Where the symbols take the elements:
j508: φ>j701, ρ>j943, ε>j59, ψ>j983, δ>j892, λ>j999
j418: φ>j812, ρ>j9, ε>j602, ψ>j21, δ>j831, λ>j445
j862: φ>j178, ρ>j986, ε>j426, ψ>j212, δ>j942, λ>j350
j690: φ>j414, ρ>j214, ε>j919, ψ>j317, δ>j73, λ>j865
j970: φ>j68, ρ>j919, ε>j942, ψ>j993, δ>j953, λ>j212
j721: φ>j383, ρ>j796, ε>j943, ψ>j739, δ>j397, λ>j955
j212: φ>j986, ρ>j726, ε>j862, ψ>j15, δ>j970, λ>j892
j726: φ>j970, ρ>j993, ε>j986, ψ>j865, δ>j919, λ>j567
j426: φ>j955, ρ>j178, ε>j475, ψ>j862, δ>j190, λ>j196
j214: φ>j73, ρ>j189, ε>j414, ψ>j99, δ>j784, λ>j200
j99: φ>j189, ρ>j563, ε>j214, ψ>j404, δ>j207, λ>j812
j986: φ>j942, ρ>j970, ε>j178, ψ>j726, δ>j68, λ>j303
j200: φ>j690, ρ>j317, ε>j993, ψ>j812, δ>j214, λ>j433
j841: φ>j59, ρ>j508, ε>j404, ψ>j63, δ>j701, λ>j226
j68: φ>j661, ρ>j953, ε>j739, ψ>j919, δ>j445, λ>j986
j701: φ>j350, ρ>j892, ε>j519, ψ>j943, δ>j303, λ>j841
j21: φ>j9, ρ>j226, ε>j418, ψ>j67, δ>j553, λ>j989
j317: φ>j214, ρ>j99, ε>j690, ψ>j831, δ>j189, λ>j602
j417: φ>j21, ρ>j67, ε>j529, ψ>j784, δ>j226, λ>j414
j63: φ>j508, ρ>j983, ε>j841, ψ>j955, δ>j943, λ>j436
j563: φ>j207, ρ>j519, ε>j189, ψ>j59, δ>j196, λ>j831
j567: φ>j212, ρ>j15, ε>j303, ψ>j397, δ>j726, λ>j943
j983: φ>j943, ρ>j721, ε>j508, ψ>j190, δ>j383, λ>j475
j178: φ>j190, ρ>j942, ε>j955, ψ>j986, δ>j739, λ>j671
j397: φ>j15, ρ>j433, ε>j567, ψ>j52, δ>j865, λ>j721
j190: φ>j721, ρ>j739, ε>j983, ψ>j942, δ>j796, λ>j426
j602: φ>j200, ρ>j812, ε>j865, ψ>j418, δ>j317, λ>j52
j784: φ>j67, ρ>j378, ε>j417, ψ>j207, δ>j436, λ>j214
j955: φ>j983, ρ>j190, ε>j63, ψ>j178, δ>j721, λ>j102
j102: φ>j475, ρ>j426, ε>j436, ψ>j671, δ>j955, λ>j207
j59: φ>j519, ρ>j701, ε>j563, ψ>j508, δ>j350, λ>j553
j67: φ>j226, ρ>j436, ε>j21, ψ>j378, δ>j999, λ>j73
j445: φ>j613, ρ>j529, ε>j52, ψ>j989, δ>j418, λ>j68
j796: φ>j397, ρ>j52, ε>j383, ψ>j661, δ>j433, λ>j190
j919: φ>j953, ρ>j414, ε>j68, ψ>j690, δ>j989, λ>j726
j865: φ>j993, ρ>j200, ε>j726, ψ>j602, δ>j690, λ>j397
j812: φ>j317, ρ>j831, ε>j200, ψ>j9, δ>j99, λ>j613
j414: φ>j989, ρ>j73, ε>j953, ψ>j214, δ>j417, λ>j993
j475: φ>j63, ρ>j955, ε>j999, ψ>j426, δ>j983, λ>j378
j892: φ>j303, ρ>j567, ε>j350, ψ>j383, δ>j212, λ>j508
j739: φ>j796, ρ>j661, ε>j721, ψ>j68, δ>j52, λ>j178
j52: φ>j433, ρ>j613, ε>j397, ψ>j445, δ>j602, λ>j739
j73: φ>j417, ρ>j784, ε>j989, ψ>j189, δ>j67, λ>j690
j378: φ>j436, ρ>j102, ε>j67, ψ>j196, δ>j475, λ>j189
j519: φ>j196, ρ>j350, ε>j207, ψ>j701, δ>j671, λ>j404
j433: φ>j865, ρ>j602, ε>j15, ψ>j613, δ>j200, λ>j796
j196: φ>j102, ρ>j671, ε>j378, ψ>j350, δ>j426, λ>j563
j953: φ>j445, ρ>j989, ε>j661, ψ>j414, δ>j529, λ>j970
j942: φ>j739, ρ>j68, ε>j190, ψ>j970, δ>j661, λ>j862
j350: φ>j671, ρ>j303, ε>j196, ψ>j892, δ>j862, λ>j59
j15: φ>j726, ρ>j865, ε>j212, ψ>j433, δ>j993, λ>j383
j383: φ>j567, ρ>j397, ε>j892, ψ>j796, δ>j15, λ>j983
j989: φ>j529, ρ>j417, ε>j445, ψ>j73, δ>j21, λ>j919
j207: φ>j378, ρ>j196, ε>j784, ψ>j519, δ>j102, λ>j99
j661: φ>j52, ρ>j445, ε>j796, ψ>j953, δ>j613, λ>j942
j226: φ>j553, ρ>j999, ε>j9, ψ>j436, δ>j841, λ>j417
j553: φ>j404, ρ>j841, ε>j831, ψ>j999, δ>j59, λ>j21
j529: φ>j418, ρ>j21, ε>j613, ψ>j417, δ>j9, λ>j953
j671: φ>j426, ρ>j862, ε>j102, ψ>j303, δ>j178, λ>j519
j436: φ>j999, ρ>j475, ε>j226, ψ>j102, δ>j63, λ>j784
j943: φ>j892, ρ>j383, ε>j701, ψ>j721, δ>j567, λ>j63
j404: φ>j563, ρ>j59, ε>j99, ψ>j841, δ>j519, λ>j9
j9: φ>j831, ρ>j553, ε>j812, ψ>j226, δ>j404, λ>j529
j303: φ>j862, ρ>j212, ε>j671, ψ>j567, δ>j986, λ>j701
j999: φ>j841, ρ>j63, ε>j553, ψ>j475, δ>j508, λ>j67
j189: φ>j784, ρ>j207, ε>j73, ψ>j563, δ>j378, λ>j317
j831: φ>j99, ρ>j404, ε>j317, ψ>j553, δ>j563, λ>j418
j613: φ>j602, ρ>j418, ε>j433, ψ>j529, δ>j812, λ>j661
j993: φ>j919, ρ>j690, ε>j970, ψ>j200, δ>j414, λ>j15

The rows follow the links: the fewer symbols apart two elements are, the more alike their rows tend to be.

Each row is also shifted at random along 6 hidden directions that mean nothing.

Some elements, each with a row of numbers:
j553 1;24;12;0;4;-12;27;1;-4;24;10;-15;4;10;0;26;-6;6;-16;17;2;-5;-7;-9;-7;17;-7;-6
j613 -61;-6;16;7;8;-9;-17;5;-18;4;0;9;7;-12;-11;10;-9;3;-9;5;-7;-14;-18;0;18;17;-6;5
j99 6;20;14;19;-13;-2;15;-13;12;-8;0;22;-19;-1;-16;0;-15;8;-8;-6;-3;-9;-20;-17;11;27;-9;-20
j303 -3;10;10;2;1;13;11;9;-8;40;-18;-20;2;-14;-12;27;9;23;-7;0;-8;-23;25;-12;8;-30;3;2
j671 15;19;23;1;-17;17;8;17;8;0;21;13;-19;11;16;-15;1;7;-5;16;22;-18;22;-13;10;-16;8;15
j397 -37;-21;-17;2;-4;1;-12;8;10;5;-16;4;-3;-10;-8;-1;11;-5;0;-3;-2;10;5;27;6;-20;4;12
j475 1;13;-4;-17;-3;-3;24;15;6;5;-13;32;-3;42;-2;4;5;-36;5;-11;9;-8;12;5;9;-8;-27;24
j983 -17;17;30;-12;-11;9;9;23;3;-3;-16;14;-9;28;2;4;9;-14;13;-13;10;-38;24;-21;24;-11;0;15
j721 -1;-7;-8;2;19;6;12;4;-7;7;1;-17;18;-10;3;34;22;-20;-7;13;-16;21;19;18;-24;-27;-2;-27
j59 19;15;12;0;4;-4;22;25;-20;18;-11;24;7;27;0;-8;-2;10;-3;10;0;-20;8;9;36;-8;15;43
j433 -22;-22;2;-13;-9;-10;-21;2;18;2;1;-23;-6;-12;6;28;8;-11;-1;7;13;3;-8;8;-17;5;-5;-9
j68 -9;-24;-6;9;-13;4;-25;-3;21;6;2;-13;-14;-23;-15;13;4;-7;-13;9;8;13;-2;14;-3;-8;-4;-4
j841 35;19;-11;15;13;11;32;-15;-13;-14;-9;19;5;1;1;-23;-3;16;11;-15;-26;10;4;-7;-1;-8;12;-24
j426 6;21;-6;4;-14;27;3;-9;14;9;16;-32;-15;1;-2;-25;-3;19;1;-2;14;2;32;-36;-7;-16;9;-3
j383 -13;-4;2;-3;14;20;-17;8;-23;-1;24;-2;15;1;-3;-6;6;-23;-12;14;2;7;22;-1;-6;-18;-17;7
j796 -19;-19;-19;14;0;12;-10;-4;7;-8;-2;4;-2;-23;-3;-12;8;3;-2;4;-9;24;7;22;-3;-22;14;-6
j519 49;9;-13;5;8;1;10;1;-3;-19;-10;0;9;36;-7;-25;4;-27;14;-13;-5;17;15;-1;11;2;14;11
j529 19;-19;1;-18;4;-16;-25;10;-21;17;-4;19;9;-9;6;-6;-14;21;-2;-2;6;-20;-25;16;14;12;-11;42
j350 -1;16;2;-7;-14;6;20;12;18;7;12;-5;-11;20;11;1;8;-8;-3;14;20;3;21;1;-6;-16;3;8
j102 51;12;-14;2;-7;13;5;4;-6;22;4;-9;-2;13;-12;-25;-5;11;-6;-1;10;4;22;-9;13;-13;5;30
j812 -26;-25;-28;-33;5;-36;-19;7;2;19;-6;-35;16;32;4;3;-5;-23;7;4;23;19;-19;23;-7;26;-2;49
j602 -10;-18;2;16;17;-15;-13;-7;-5;-24;-10;-14;18;-12;-5;12;2;-10;3;5;-21;18;-21;13;-1;21;20;-28
j865 -28;-14;30;-19;-12;-4;-33;15;0;2;10;10;-10;-10;13;10;-2;5;-2;6;23;-37;-12;-2;8;8;-15;20
j919 -17;-15;27;-12;-5;-12;-17;16;-9;29;-1;-6;-3;-38;24;24;0;54;-6;19;7;-40;-18;12;7;-6;18;14
j955 -17;24;11;-3;-14;25;9;2;8;3;2;1;-18;8;-1;-13;0;6;5;-13;8;-20;26;-31;3;-18;-4;-2
j862 -1;13;3;27;9;24;-3;-8;-6;-5;16;-27;8;3;-32;5;5;-31;-16;6;-10;21;27;-23;-1;-8;-8;-28
j378 22;23;-1;-4;15;4;24;-15;-18;-15;3;11;9;11;12;-17;-9;13;17;-18;-14;-3;0;-24;-12;7;1;-19
j190 22;-7;4;-14;16;4;16;7;-6;1;-26;12;14;-10;11;39;25;-18;9;-14;-22;-12;13;13;-16;-31;-11;-28
j970 -25;-14;10;17;-14;17;-33;6;9;-20;13;31;-17;-7;-25;-12;-1;-30;-16;3;11;1;0;5;20;1;-26;7
j178 44;-2;-3;-2;13;18;-5;-2;-9;5;-11;-26;11;-13;-5;11;13;1;7;-13;-14;-2;24;-14;-9;-26;4;-20

The symbols that take the first to the second take the third to the fourth, perhaps in another order. What is the fourth?
Answers are names.
6;16;16;-11;9;-23;18;12;-7;11;9;-31;15;37;10;22;-1;-17;-5;23;13;-3;-3;-8;-1;25;7;13
: 11;13;-9;-7;6;-5;35;7;-3;-5;-28;37;5;31;-3;2;6;-20;12;-21;-14;-4;5;10;11;-10;-8;8
:: 21;6;-15;-8;-1;19;7;-13;7;20;-31;-36;-1;-14;-9;10;10;20;17;-39;-16;-12;27;-32;-11;-28;6;-25
: j212

-41;-17;3;7;-13;0;-27;3;21;0;18;-16;-11;-3;-19;17;3;-38;-20;20;18;18;-3;11;1;8;-17;1
: 3;-12;-13;7;9;-3;-9;-15;-10;-8;13;25;6;-19;-7;-9;-14;1;-10;0;-12;15;-26;15;-7;17;-24;-9
:: 7;20;14;-12;-2;-11;27;-2;-2;33;-8;1;-6;-1;2;29;-8;25;-6;-5;-1;-26;-12;-17;-6;8;-20;-5
: j63

31;-1;-12;4;13;16;1;-7;-3;18;-7;-44;13;-17;-9;22;16;2;-1;-6;-18;12;25;-12;-19;-25;9;-27
: -19;-18;-6;14;-15;7;-21;-5;20;4;6;-2;-17;-24;-17;9;3;-10;-16;6;5;13;-3;13;-3;-7;-14;-10
:: 33;20;-4;7;-13;21;14;2;0;24;22;9;-14;1;-8;-18;-6;17;-16;12;13;2;18;-8;2;-20;-11;16
: j721

-60;-3;21;9;4;0;-29;2;-17;-14;15;2;6;-1;-13;-8;-13;-9;-9;6;3;-10;-13;-13;17;27;-7;4
: -27;-16;17;0;-14;-6;-10;12;15;16;8;10;-14;-29;6;33;7;7;-20;25;10;-13;-12;24;-2;-8;-12;-2
:: -13;-22;-17;0;-15;12;-30;1;9;18;-9;-5;-13;-24;-18;-9;-1;13;-5;-11;5;-2;6;7;12;-19;-5;21
: j986

5;-15;-2;25;-8;23;-30;-2;-1;-19;14;22;-13;-28;-10;-35;-3;11;-8;6;-1;7;7;9;16;-18;9;3
: -1;-3;3;-6;15;23;-3;2;-20;-5;10;25;9;-14;8;2;10;-8;-4;-1;-9;-6;16;4;-12;-29;-23;-11
:: -10;19;14;7;-6;23;9;-1;2;-5;-8;6;-10;4;-11;-1;4;-4;6;-20;-5;-20;25;-31;10;-17;-9;-16
: j508

21;18;-32;14;0;19;23;-23;6;-1;8;2;-4;12;-25;-21;-5;-16;-4;-12;-8;34;17;-11;-13;-10;-18;-16
: -12;32;13;5;13;1;29;0;-22;-7;15;18;10;21;6;-10;-9;2;-1;6;-6;-6;0;-15;3;14;-2;-3
:: 22;-27;7;-3;14;-25;-18;9;-14;-10;-24;5;17;-6;3;14;3;-3;10;-4;-15;-8;-25;21;13;15;16;5
: j993

-4;-16;4;19;-14;14;-39;6;10;-9;15;10;-16;-14;-23;-14;-3;-14;-16;10;12;5;3;8;18;-4;-8;12
: 10;-21;-13;13;-5;17;-37;-2;5;-35;4;4;-4;-6;-10;-39;2;-18;9;-8;2;18;9;3;10;-7;13;5
:: -35;-1;-15;-4;-11;-11;2;-12;16;-1;2;5;-12;9;-1;-22;-16;10;5;-10;9;9;-19;-3;-1;23;-3;13
: j317

-19;6;-16;6;-13;-11;9;-24;24;-12;-9;-5;-14;9;-13;-12;-15;0;10;-22;-1;15;-18;-14;-4;31;0;-16
: -18;-12;-6;-6;4;-19;7;2;-11;26;6;28;4;-22;7;13;-10;26;-20;19;-2;-2;-29;34;-5;4;-14;17
:: 20;-19;7;10;14;-15;-40;6;-22;-17;7;-10;19;9;-14;-11;-9;-22;-5;13;3;7;-19;8;21;32;10;24
: j919

11;0;-9;-14;12;19;-4;-5;-15;21;-9;-21;14;-8;-9;13;10;-4;2;-20;-10;-7;24;-18;-12;-27;-19;-5
: 31;5;22;-1;5;21;-12;18;-28;39;4;-8;7;-19;-8;9;3;27;-16;10;2;-33;25;-16;20;-31;-1;22
:: -20;-11;14;6;2;-4;-18;-3;-8;8;8;-18;1;-38;8;9;-4;38;-7;16;-3;-10;-14;0;-3;6;20;-11
: j919

-2;-21;-6;30;-1;6;-7;2;16;-30;2;12;-5;-20;0;-3;15;-17;-5;23;-13;35;0;41;2;-15;28;-22
: -7;-2;-10;-11;16;19;1;-4;-15;6;-4;2;12;-11;-2;12;12;-12;1;-21;-15;-3;20;-5;-20;-28;-30;-15
:: 12;28;9;-12;5;4;14;-5;-22;27;13;-6;4;2;8;-6;-15;37;0;-3;2;-26;1;-33;-3;7;-10;10
: j831

-7;26;23;13;-12;24;14;4;8;-15;12;19;-18;6;4;-11;5;0;-1;2;7;-15;23;-23;9;-14;1;-14
: 20;14;0;-5;-8;18;10;-9;21;-35;-3;0;-11;15;15;-15;8;-18;24;-22;3;1;23;-25;-14;-10;3;-29
:: -47;-21;-2;-24;-2;-18;-25;0;12;-1;-9;-37;4;2;10;22;3;-16;13;-8;13;-2;-11;-1;-17;16;-3;0
: j865

23;17;-9;12;-8;9;23;2;11;11;20;-1;-6;12;-4;-5;3;-10;-15;19;9;21;18;6;-3;-15;-1;5
: 6;19;16;-8;-13;26;4;2;6;-16;-5;22;-18;9;7;-19;3;6;19;-28;5;-32;24;-35;7;-18;-6;-4
:: -6;22;-31;-1;-1;16;23;-8;-11;48;-7;0;-3;6;-28;-16;-12;23;-11;-18;-3;1;18;-16;5;-22;-22;28
: j350

21;1;4;5;13;16;-6;2;-10;6;0;-26;12;-1;-13;15;12;-16;-4;2;-9;4;24;-10;-3;-20;-1;-11
: -14;-15;-8;1;10;-17;-30;6;-22;24;11;-25;19;4;-23;-3;-15;-7;-21;19;10;12;-17;9;15;24;-4;44
:: -37;-8;-16;-5;9;26;-10;-9;-10;-20;9;31;2;-14;4;-23;4;-7;6;-19;-10;9;11;3;-13;-23;-23;-10
: j73

30;14;0;-3;-13;9;25;8;13;7;9;20;-14;5;12;-1;6;0;-5;10;9;1;15;5;-6;-20;-6;3
: 0;-11;-22;-5;14;28;-16;-18;-7;-39;11;15;7;-13;7;-30;7;-17;17;-25;-12;21;15;-6;-28;-20;-16;-27
:: -23;-14;-9;-19;-7;-26;1;5;7;8;-3;11;-3;7;18;-3;-7;8;4;6;15;3;-24;25;-2;17;3;28
: j436

-19;-19;-11;13;-7;14;-22;-1;10;-8;-3;12;-10;-15;-15;-13;3;-7;-5;-1;-1;12;3;15;12;-16;-1;5
: -24;-10;22;13;2;-6;-9;1;-4;-4;7;6;0;-39;16;19;2;30;-9;23;-10;-9;-21;13;-3;4;16;-25
:: -27;-5;-19;-5;-3;-3;-6;-13;-4;14;22;7;-5;-11;-1;-22;-21;18;-11;3;10;11;-21;6;-9;16;-18;17
: j67

19;4;-24;-12;5;-12;32;5;8;13;-34;2;9;31;-2;12;12;-22;14;-16;-9;11;11;13;-1;-12;0;10
: 7;21;4;10;16;-12;22;9;-17;-4;10;-23;22;34;7;-8;0;-9;1;26;0;17;8;0;9;15;33;11
:: -20;-16;-21;-13;17;8;-5;4;-11;9;4;-22;20;-4;9;9;18;-15;-1;7;-4;19;19;13;-21;-25;-1;3
: j862

15;5;4;9;1;2;7;4;18;-12;-17;-45;5;16;-2;16;22;-25;12;4;-3;14;27;-10;-1;-9;33;-23
: -36;18;1;9;-4;12;26;-4;19;-5;-10;-19;-5;15;-8;15;12;-22;4;-7;-6;10;24;-16;-8;-13;3;-29
:: 23;14;10;2;-4;-17;18;-6;11;8;-8;-12;-6;8;-10;22;-5;0;-3;-2;-1;-5;-11;-14;1;21;-3;-13
: j189

16;5;19;-14;3;13;13;11;-15;22;-29;25;-2;-15;2;27;12;18;6;-25;-17;-48;15;-11;9;-35;-16;-6
: -15;-7;2;2;8;21;-20;9;-22;-6;25;12;8;-9;9;-22;4;-4;-9;17;6;3;18;8;0;-23;-2;17
:: -6;27;-1;-5;11;-3;29;-7;-18;27;11;-14;11;3;9;3;-9;31;-4;4;-6;-6;1;-20;-11;5;0;-4
: j519

